Each row has a name. Each question is about the rows just above it.

gari: [ 8.69  4.94  1.81  0.77  5.00  4.54  3.16 -2.32  2.64  1.19 -0.53 -0.69
 -2.23]
Biza: [-0.14 -4.91  4.94  1.70  0.57 -1.45 -1.18 -2.98  0.16  6.91  7.15  1.73
  6.41]
Fulob: [-0.28  1.28 -0.53  5.31  4.62  2.97  0.64 -4.51 -1.38  1.51  4.32  8.94
 -2.16]
pum: [ 2.29 -0.72  1.52  5.80  4.10  0.75  1.39 -1.96  0.75  8.09  5.43  4.94
  1.50]
Mapum: [ 4.63 -4.09  4.22  3.46 -4.91 -3.22  5.35 -4.50  4.23  2.32  5.09  2.05
 -0.15]
nav: [ 6.84  3.17  4.93 -0.86  5.17  2.49  1.04 -5.37  3.90  3.68 -1.18 -5.75
  0.32]
zeg: [ 4.84 -0.91  1.66 -2.68  5.31 -3.03  4.14 -5.38  3.02  3.97  4.74  3.17
 -3.51]
Which value is in both Biza and Mapum? : [-4.91]
Shared by gari and Biza: : [4.94]
Which value is in both nav and zeg? : [3.17]
Shared by gari and Fulob: : [-0.53]

soni: [-1.10 -1.59  0.34  1.71 -1.65  2.10 -3.38  1.18  1.54 -0.43  2.08  0.61
  2.45  1.04  3.01  1.95 -1.66  3.49  2.44 -2.64 -0.84]
Dovom: [ 2.67 -0.56 -1.03 -0.54  1.13  0.69 -8.24 -1.31  2.01 -1.11  5.24  1.38
 -2.07  0.39 -1.90 -4.71 -0.92 -3.90  2.12 -1.17 -1.97]
sugev: [ 0.92  1.22 -0.10  0.88 -1.23  0.06 -2.39 -2.30  2.96 -4.67  2.60 -1.13
 -0.80 -1.32  4.47 -2.47 -0.83 -0.52  1.60  0.07 -2.88]
Lugev: [-0.35 -1.51 -0.47 -0.78 -0.07  2.25 -3.82  0.98  0.21  2.35  2.61  2.10
 -2.07  1.40  0.91  0.89  0.58 -0.25  1.60 -2.75 -0.57]
kiku: [ 2.49 -0.67  0.03 -1.61  2.69 -2.12 -2.85 -2.56 -4.02  6.65  1.09  3.38
 -2.36  0.59 -7.16 -1.55  1.26 -5.24  0.85  1.00 -0.99]
Teli: [ 0.04 -0.59 -1.32  0.59 -0.15  1.18 -0.04  3.23  2.62 -0.84 -0.52 -1.04
  0.61  2.53  0.33 -3.02  0.72  2.76  0.89  0.17  2.33]
gere: [-1.03  2.76  1.68  1.13 -2.61  1.42 -1.82 -0.91  1.40 -0.20  0.44 -2.17
 -1.66 -1.30  3.28  3.12 -1.67 -2.37 -0.21 -0.84 -1.62]
vem: [ 1.71  4.47 -0.07  0.58 -0.77 -0.41 -0.35  1.53  2.56 -4.24 -2.39 -3.53
  4.50  0.49 -2.37 -4.10 -2.62  2.44 -1.90  3.12  2.24]
saf: [-1.10 -1.59  0.34  1.71 -1.13  2.10 -3.38  1.18  1.54 -0.43  2.08  0.61
 -3.18  1.04  3.01  1.95  1.48  3.49  2.44 -2.64 -0.84]
Which value is in both Teli and kiku? : [0.59]
Shared by saf and sugev: : [-1.13]
The row with [ 2.67 -0.56 -1.03 -0.54  1.13  0.69 -8.24 -1.31  2.01 -1.11  5.24  1.38
 -2.07  0.39 -1.90 -4.71 -0.92 -3.90  2.12 -1.17 -1.97] is : Dovom
The row with [-1.10 -1.59  0.34  1.71 -1.65  2.10 -3.38  1.18  1.54 -0.43  2.08  0.61
  2.45  1.04  3.01  1.95 -1.66  3.49  2.44 -2.64 -0.84] is : soni
The row with [-1.03  2.76  1.68  1.13 -2.61  1.42 -1.82 -0.91  1.40 -0.20  0.44 -2.17
 -1.66 -1.30  3.28  3.12 -1.67 -2.37 -0.21 -0.84 -1.62] is : gere
The one value in Lugev and Dovom: : [-2.07]
Shared by gere and Lugev: : [1.40]

lagu: [ 2.46  5.25 -4.34 -4.39 -4.38  2.36  3.13]
mil: [-0.85  2.45 -3.62 -1.94  0.72 -3.29  2.34]
Livag: [ 2.45 -0.38 -4.39  1.38  3.60  1.60 -6.40]
The one value in lagu and Livag: : [-4.39]
Which value is in both Livag and mil? : [2.45]

